Where the symbols take the nodes:
t: Z185->Z471, Z938->Z916, Z772->Z903, Z395->Z936, Z93->Z321, Z619->Z266, Z937->Z938, Z864->Z856, Z79->Z858, Z737->Z619, Z266->Z839, Z532->Z93, Z858->Z319, Z24->Z148, Z873->Z242, Z936->Z502, Z916->Z747, Z268->Z873, Z856->Z325, Z838->Z79, Z242->Z457, Z485->Z475, Z319->Z44, Z37->Z639, Z649->Z268, Z433->Z838, Z630->Z472, Z434->Z288, Z769->Z434, Z908->Z37, Z472->Z812, Z812->Z212, Z475->Z630, Z67->Z403, Z529->Z24, Z839->Z532, Z599->Z185, Z332->Z773, Z497->Z332, Z773->Z433, Z148->Z705, Z403->Z937, Z384->Z737, Z903->Z864, Z44->Z819, Z659->Z772, Z288->Z690, Z471->Z769, Z747->Z598, Z308->Z659, Z875->Z917, Z72->Z908, Z321->Z395, Z247->Z497, Z325->Z72, Z457->Z485, Z917->Z67, Z502->Z384, Z212->Z649, Z639->Z308, Z690->Z529, Z819->Z247, Z299->Z561, Z705->Z599, Z598->Z299, Z561->Z875
p: Z185->Z321, Z938->Z288, Z772->Z332, Z395->Z873, Z93->Z649, Z619->Z630, Z937->Z434, Z864->Z433, Z79->Z938, Z737->Z475, Z266->Z472, Z532->Z212, Z858->Z916, Z24->Z266, Z873->Z864, Z936->Z242, Z916->Z690, Z268->Z903, Z856->Z838, Z838->Z937, Z242->Z856, Z485->Z72, Z319->Z747, Z37->Z44, Z649->Z772, Z433->Z403, Z630->Z37, Z434->Z502, Z769->Z936, Z908->Z319, Z472->Z639, Z812->Z308, Z475->Z908, Z67->Z471, Z529->Z619, Z839->Z812, Z599->Z93, Z332->Z917, Z497->Z875, Z773->Z67, Z148->Z839, Z403->Z769, Z384->Z485, Z903->Z773, Z44->Z598, Z659->Z497, Z288->Z384, Z471->Z395, Z747->Z529, Z308->Z247, Z875->Z599, Z72->Z858, Z321->Z268, Z247->Z561, Z325->Z79, Z457->Z325, Z917->Z185, Z502->Z457, Z212->Z659, Z639->Z819, Z690->Z737, Z819->Z299, Z299->Z148, Z705->Z532, Z598->Z24, Z561->Z705
h: Z185->Z67, Z938->Z858, Z772->Z268, Z395->Z769, Z93->Z185, Z619->Z24, Z937->Z79, Z864->Z242, Z79->Z72, Z737->Z529, Z266->Z148, Z532->Z599, Z858->Z908, Z24->Z299, Z873->Z936, Z936->Z434, Z916->Z319, Z268->Z395, Z856->Z457, Z838->Z325, Z242->Z502, Z485->Z737, Z319->Z37, Z37->Z472, Z649->Z321, Z433->Z856, Z630->Z266, Z434->Z938, Z769->Z937, Z908->Z630, Z472->Z839, Z812->Z532, Z475->Z619, Z67->Z433, Z529->Z598, Z839->Z705, Z599->Z917, Z332->Z903, Z497->Z772, Z773->Z864, Z148->Z561, Z403->Z838, Z384->Z690, Z903->Z873, Z44->Z639, Z659->Z649, Z288->Z916, Z471->Z403, Z747->Z44, Z308->Z212, Z875->Z332, Z72->Z475, Z321->Z471, Z247->Z659, Z325->Z485, Z457->Z384, Z917->Z773, Z502->Z288, Z212->Z93, Z639->Z812, Z690->Z747, Z819->Z308, Z299->Z247, Z705->Z875, Z598->Z819, Z561->Z497
v: Z185->Z917, Z938->Z79, Z772->Z649, Z395->Z471, Z93->Z599, Z619->Z529, Z937->Z838, Z864->Z873, Z79->Z325, Z737->Z690, Z266->Z24, Z532->Z705, Z858->Z72, Z24->Z598, Z873->Z395, Z936->Z769, Z916->Z858, Z268->Z321, Z856->Z242, Z838->Z856, Z242->Z936, Z485->Z384, Z319->Z908, Z37->Z630, Z649->Z93, Z433->Z864, Z630->Z619, Z434->Z937, Z769->Z403, Z908->Z475, Z472->Z266, Z812->Z839, Z475->Z737, Z67->Z773, Z529->Z747, Z839->Z148, Z599->Z875, Z332->Z772, Z497->Z659, Z773->Z903, Z148->Z299, Z403->Z433, Z384->Z288, Z903->Z268, Z44->Z37, Z659->Z212, Z288->Z938, Z471->Z67, Z747->Z319, Z308->Z812, Z875->Z497, Z72->Z485, Z321->Z185, Z247->Z308, Z325->Z457, Z457->Z502, Z917->Z332, Z502->Z434, Z212->Z532, Z639->Z472, Z690->Z916, Z819->Z639, Z299->Z819, Z705->Z561, Z598->Z44, Z561->Z247
x: Z185->Z649, Z938->Z502, Z772->Z875, Z395->Z903, Z93->Z659, Z619->Z908, Z937->Z936, Z864->Z67, Z79->Z434, Z737->Z72, Z266->Z37, Z532->Z308, Z858->Z288, Z24->Z630, Z873->Z773, Z936->Z864, Z916->Z384, Z268->Z332, Z856->Z403, Z838->Z769, Z242->Z433, Z485->Z79, Z319->Z690, Z37->Z747, Z649->Z497, Z433->Z471, Z630->Z319, Z434->Z242, Z769->Z873, Z908->Z916, Z472->Z44, Z812->Z819, Z475->Z858, Z67->Z321, Z529->Z475, Z839->Z639, Z599->Z212, Z332->Z599, Z497->Z705, Z773->Z185, Z148->Z472, Z403->Z395, Z384->Z325, Z903->Z917, Z44->Z529, Z659->Z561, Z288->Z457, Z471->Z268, Z747->Z737, Z308->Z299, Z875->Z532, Z72->Z938, Z321->Z772, Z247->Z148, Z325->Z937, Z457->Z838, Z917->Z93, Z502->Z856, Z212->Z247, Z639->Z598, Z690->Z485, Z819->Z24, Z299->Z266, Z705->Z812, Z598->Z619, Z561->Z839
u: Z185->Z332, Z938->Z325, Z772->Z93, Z395->Z67, Z93->Z875, Z619->Z747, Z937->Z856, Z864->Z395, Z79->Z457, Z737->Z916, Z266->Z598, Z532->Z561, Z858->Z485, Z24->Z44, Z873->Z471, Z936->Z403, Z916->Z72, Z268->Z185, Z856->Z936, Z838->Z242, Z242->Z769, Z485->Z288, Z319->Z475, Z37->Z619, Z649->Z599, Z433->Z873, Z630->Z529, Z434->Z838, Z769->Z433, Z908->Z737, Z472->Z24, Z812->Z148, Z475->Z690, Z67->Z903, Z529->Z319, Z839->Z299, Z599->Z497, Z332->Z649, Z497->Z212, Z773->Z268, Z148->Z819, Z403->Z864, Z384->Z938, Z903->Z321, Z44->Z630, Z659->Z532, Z288->Z79, Z471->Z773, Z747->Z908, Z308->Z839, Z875->Z659, Z72->Z384, Z321->Z917, Z247->Z812, Z325->Z502, Z457->Z434, Z917->Z772, Z502->Z937, Z212->Z705, Z639->Z266, Z690->Z858, Z819->Z472, Z299->Z639, Z705->Z247, Z598->Z37, Z561->Z308

In the rows, 512 stands for zero.

The rows follow the links: the fewer symbols apart two nodes are, the more alike their rows tend to be.

Known rows, each with its node:
786 335 505 256 662 622 372 358 449 251 401 529 719 380 452 459 385 621 346 504 460 367 595 457 446 358 428 434 541 686 708 484 214 576 409 554 266 525 517 661 589 495 322 591 504 87 519 709 567 604 714 474 513 634 396 617 603 699 365: Z471
407 419 473 80 563 394 402 638 565 360 402 584 744 405 612 718 375 645 599 331 494 400 556 393 301 326 397 624 493 431 786 447 385 415 271 545 454 640 545 704 610 456 422 432 627 487 512 614 724 710 594 729 725 632 534 467 661 414 637: Z875
481 614 578 558 349 511 649 602 695 576 522 442 268 724 343 553 601 325 603 613 653 498 516 710 665 838 659 516 639 582 253 347 813 426 576 626 648 304 482 418 462 559 782 583 563 754 555 332 535 315 482 443 591 435 530 211 455 468 375: Z529
664 426 331 749 505 483 619 437 294 794 608 521 204 783 432 264 697 462 420 597 565 425 508 701 614 632 665 210 710 613 368 598 571 596 739 350 517 486 409 397 523 604 636 461 444 498 425 374 491 411 643 261 268 404 568 413 409 536 476: Z384
422 766 705 577 274 614 658 610 772 563 532 476 269 527 377 629 600 306 595 547 539 440 469 633 584 826 581 417 677 642 201 356 719 477 605 492 491 253 638 420 463 414 785 666 612 784 586 374 550 330 469 415 529 378 435 330 479 566 376: Z319
702 363 560 527 752 626 375 348 416 218 472 531 826 232 514 452 358 576 390 593 446 589 555 435 500 363 404 670 287 533 712 609 328 551 414 653 454 591 513 583 525 544 263 636 406 119 566 740 427 601 449 592 542 655 418 775 576 641 421: Z903
342 540 501 376 482 387 518 675 658 400 448 401 578 666 456 687 496 474 610 633 620 739 528 397 590 578 506 996 345 308 536 359 787 410 427 838 772 552 427 524 505 610 544 374 519 706 551 453 450 456 284 691 778 602 646 398 538 291 553: Z308
444 387 543 239 709 411 334 586 568 396 435 629 817 376 651 630 380 582 620 385 528 404 505 533 276 407 484 647 376 407 820 564 462 303 157 609 583 643 491 653 507 530 453 540 529 432 577 631 746 752 436 803 748 630 548 459 629 361 603: Z659
408 467 425 21 464 376 410 629 541 382 395 503 713 469 585 771 433 678 547 351 473 463 572 319 339 262 366 664 537 436 774 386 315 500 308 586 395 674 538 728 614 468 370 383 657 525 498 624 655 678 673 689 735 618 552 458 663 410 653: Z599
753 429 338 665 499 532 596 399 362 718 519 479 193 788 367 240 680 441 376 613 574 400 549 708 633 642 677 222 760 717 364 527 531 571 745 380 448 431 411 459 517 599 635 474 466 445 446 405 518 378 749 258 261 422 533 387 405 582 429: Z288
424 373 510 440 704 421 374 547 531 414 465 579 779 482 579 527 416 491 621 595 600 635 506 583 476 491 526 849 234 284 709 587 696 287 241 765 789 611 349 527 452 614 487 494 459 483 601 539 567 600 262 788 802 632 643 456 558 296 555: Z705
335 465 497 718 597 357 542 631 563 780 568 671 451 620 626 420 567 348 753 447 635 443 404 810 426 683 692 429 455 355 510 685 771 278 382 452 813 522 424 414 450 530 729 535 490 755 555 363 694 578 299 653 585 449 650 330 450 273 651: Z598
754 310 305 245 540 524 470 394 295 427 447 468 485 611 434 444 507 698 291 509 474 436 625 411 502 316 448 411 678 670 643 428 228 724 621 450 236 615 457 670 634 549 322 395 520 227 411 603 498 554 910 349 399 557 478 551 544 652 474: Z864
582 403 491 519 704 564 417 392 366 271 491 463 776 359 569 470 376 664 405 622 454 783 532 281 579 289 380 820 236 401 676 593 411 614 506 700 526 653 480 527 487 596 236 472 412 230 543 663 282 527 368 626 536 657 514 816 522 564 487: Z321
504 446 397 408 594 467 462 472 372 281 497 359 698 526 517 551 429 700 401 582 449 820 587 184 606 243 339 882 288 365 637 479 412 665 536 707 521 670 440 599 533 622 237 305 492 401 467 642 268 536 443 588 543 639 577 768 562 464 601: Z917
188 724 616 295 289 385 566 764 798 505 472 483 502 498 525 853 505 469 718 380 522 539 478 419 428 605 463 670 534 383 487 332 662 400 402 572 575 477 616 567 490 406 628 451 711 899 537 475 631 535 435 692 743 491 554 350 590 363 637: Z299

Each walk starts at a row. The symbols on each line, taken left to right, move it on to the next node.
Each answer is a row, close to the row of the node it stands for.
484 598 513 979 489 501 629 499 398 879 671 615 270 541 605 336 641 405 547 442 469 462 400 685 513 577 629 162 597 518 316 776 575 534 687 222 578 499 550 299 439 463 592 572 448 631 451 386 488 475 436 363 230 324 511 563 362 521 610
u u t v -> 405 686 605 950 458 540 601 520 495 816 685 636 323 454 614 428 590 393 569 434 469 445 404 660 467 612 610 161 567 533 328 727 549 540 647 184 544 435 609 328 463 367 640 610 502 698 488 399 508 473 427 354 271 291 492 603 400 560 622
t x t h p -> 224 568 596 564 525 365 500 667 676 763 580 683 518 438 689 586 492 405 764 340 551 387 377 700 323 577 610 407 492 379 555 655 707 279 323 363 722 523 564 459 446 440 703 551 583 783 571 434 726 651 307 686 610 421 591 342 510 297 700
736 325 524 329 720 654 340 354 412 234 423 578 799 291 486 449 388 617 383 507 465 406 587 462 439 355 403 470 479 645 740 534 252 551 397 555 296 545 527 644 525 485 353 631 457 68 569 716 559 615 609 516 514 659 381 663 604 667 377
u t u t u x -> 804 335 446 189 595 616 414 385 408 293 405 494 627 468 426 468 442 687 332 505 452 358 607 444 444 365 457 407 641 684 687 445 209 618 488 496 224 571 503 693 615 520 352 521 529 151 492 661 596 599 816 426 493 613 414 530 594 692 402
x v v p -> 660 406 522 538 723 614 362 343 394 258 481 505 853 313 550 449 356 609 416 598 448 673 544 337 544 306 362 741 252 467 686 607 372 573 421 670 495 620 480 549 497 564 251 541 364 184 538 705 344 561 378 595 541 660 473 809 535 608 443
606 471 395 853 544 491 617 465 318 874 613 540 217 731 541 239 655 448 456 563 523 448 470 708 584 606 658 212 683 591 367 661 566 555 736 298 540 493 414 352 500 561 610 469 434 560 421 364 487 411 594 309 238 395 549 467 374 534 580
v v v p v -> 761 440 392 577 442 604 564 404 401 607 519 484 250 748 318 333 644 463 390 640 602 364 580 711 605 686 640 236 803 745 353 456 475 593 751 450 417 381 435 468 527 591 627 512 484 417 456 403 492 377 820 230 302 448 470 355 430 636 368
p h p u h t -> 404 478 483 697 545 406 555 572 543 742 541 528 358 752 496 397 619 331 654 613 657 500 440 817 566 766 711 534 523 436 401 540 848 322 483 550 829 441 328 407 430 615 785 504 465 731 547 325 616 448 381 535 601 462 628 241 439 286 528
468 503 478 629 497 453 609 574 582 696 533 484 329 800 414 433 637 303 634 678 662 504 466 760 640 819 704 561 574 480 342 469 853 367 517 620 790 401 374 422 466 649 782 506 477 721 550 326 581 387 388 515 599 451 629 210 449 349 451
p u h h v -> 183 730 650 345 309 373 556 774 779 571 548 586 492 423 588 815 508 453 719 336 500 458 473 465 353 559 495 568 569 367 495 413 617 394 364 483 584 490 656 578 487 356 651 509 686 912 551 450 681 568 406 697 698 445 551 361 625 356 659
t t x x p u -> 229 646 553 274 313 416 578 735 757 410 451 377 488 605 462 805 499 496 657 496 577 665 520 380 546 586 463 864 468 352 469 278 714 429 436 749 648 490 525 569 507 510 608 411 638 866 570 468 484 406 407 668 776 544 622 376 561 339 550
438 414 514 149 641 407 348 603 599 374 415 628 792 379 652 661 354 607 629 366 508 395 537 457 306 342 459 617 442 409 816 494 405 362 204 554 531 631 533 696 553 465 429 487 593 461 571 635 760 749 540 775 756 621 536 444 666 416 604
h p v x u u -> 421 362 509 402 754 434 329 537 543 405 467 618 819 447 611 514 371 511 675 517 605 531 488 590 429 457 534 755 261 298 750 592 620 276 169 700 746 610 401 554 468 583 502 544 469 424 595 577 628 672 284 825 774 643 583 475 601 335 549
t x p x v v p -> 398 422 470 441 660 391 392 540 541 425 465 481 715 595 531 544 444 468 600 633 631 698 513 518 560 510 519 939 233 295 641 518 743 325 305 815 816 605 384 505 474 651 511 474 439 557 596 532 482 557 240 753 774 670 679 459 525 262 545
802 460 464 542 428 657 590 411 484 541 511 452 265 657 295 354 605 450 370 652 551 325 576 665 638 700 625 253 779 775 344 426 464 602 698 414 325 351 484 493 527 532 661 560 489 362 499 417 522 367 789 244 339 471 414 396 444 709 290
x t v h t p -> 473 715 662 560 270 595 657 621 761 565 506 432 274 613 334 579 622 301 596 584 600 467 482 657 629 853 623 494 644 621 207 327 740 447 589 570 591 272 550 442 461 470 806 628 572 764 591 364 524 306 513 443 563 418 503 252 466 545 353
h t p v x -> 279 523 570 654 567 363 493 611 608 800 583 670 496 543 696 476 540 382 777 406 601 384 395 774 376 642 629 393 467 353 531 677 715 271 337 400 774 525 472 434 448 487 709 561 540 782 546 399 716 600 300 666 628 420 617 356 468 282 685
287 592 520 310 383 396 571 684 693 403 447 379 536 633 471 754 517 479 655 586 611 724 535 390 595 590 463 931 377 323 452 292 718 424 421 777 710 508 467 536 521 555 585 404 588 777 562 460 463 445 343 706 775 581 617 373 558 336 530
p v h x p -> 367 453 487 438 550 389 477 589 575 404 468 426 645 639 467 591 477 472 616 621 654 709 522 486 609 557 511 979 286 290 574 441 753 373 383 815 813 560 379 497 473 654 494 435 459 633 590 491 436 491 257 734 779 642 650 421 544 283 543
h p v v -> 432 371 532 296 744 437 325 511 553 396 424 641 837 369 650 555 368 542 655 442 572 478 495 558 327 421 522 689 303 351 784 591 542 280 178 642 669 646 471 595 486 554 469 537 508 411 588 614 710 717 343 808 770 639 580 455 615 351 573
461 462 343 201 453 376 530 573 411 357 458 361 629 593 513 687 434 729 420 494 454 727 602 147 515 241 343 841 447 389 688 363 380 647 540 687 442 701 470 647 593 560 260 243 560 509 429 587 374 562 630 607 611 623 588 597 609 431 641
t h u u -> 717 382 566 426 729 690 327 332 425 210 428 583 824 244 519 436 361 624 403 528 460 494 550 444 455 349 408 556 361 605 722 583 269 532 390 607 373 592 533 621 493 493 289 645 436 92 567 707 494 610 513 564 551 673 410 740 551 678 380
v u u x -> 402 472 380 31 439 373 477 613 535 358 410 431 613 544 569 750 448 754 489 393 481 530 620 235 398 255 371 719 538 417 750 333 338 546 405 617 409 666 508 736 607 483 337 291 642 558 478 615 570 663 688 651 678 601 582 490 661 443 644
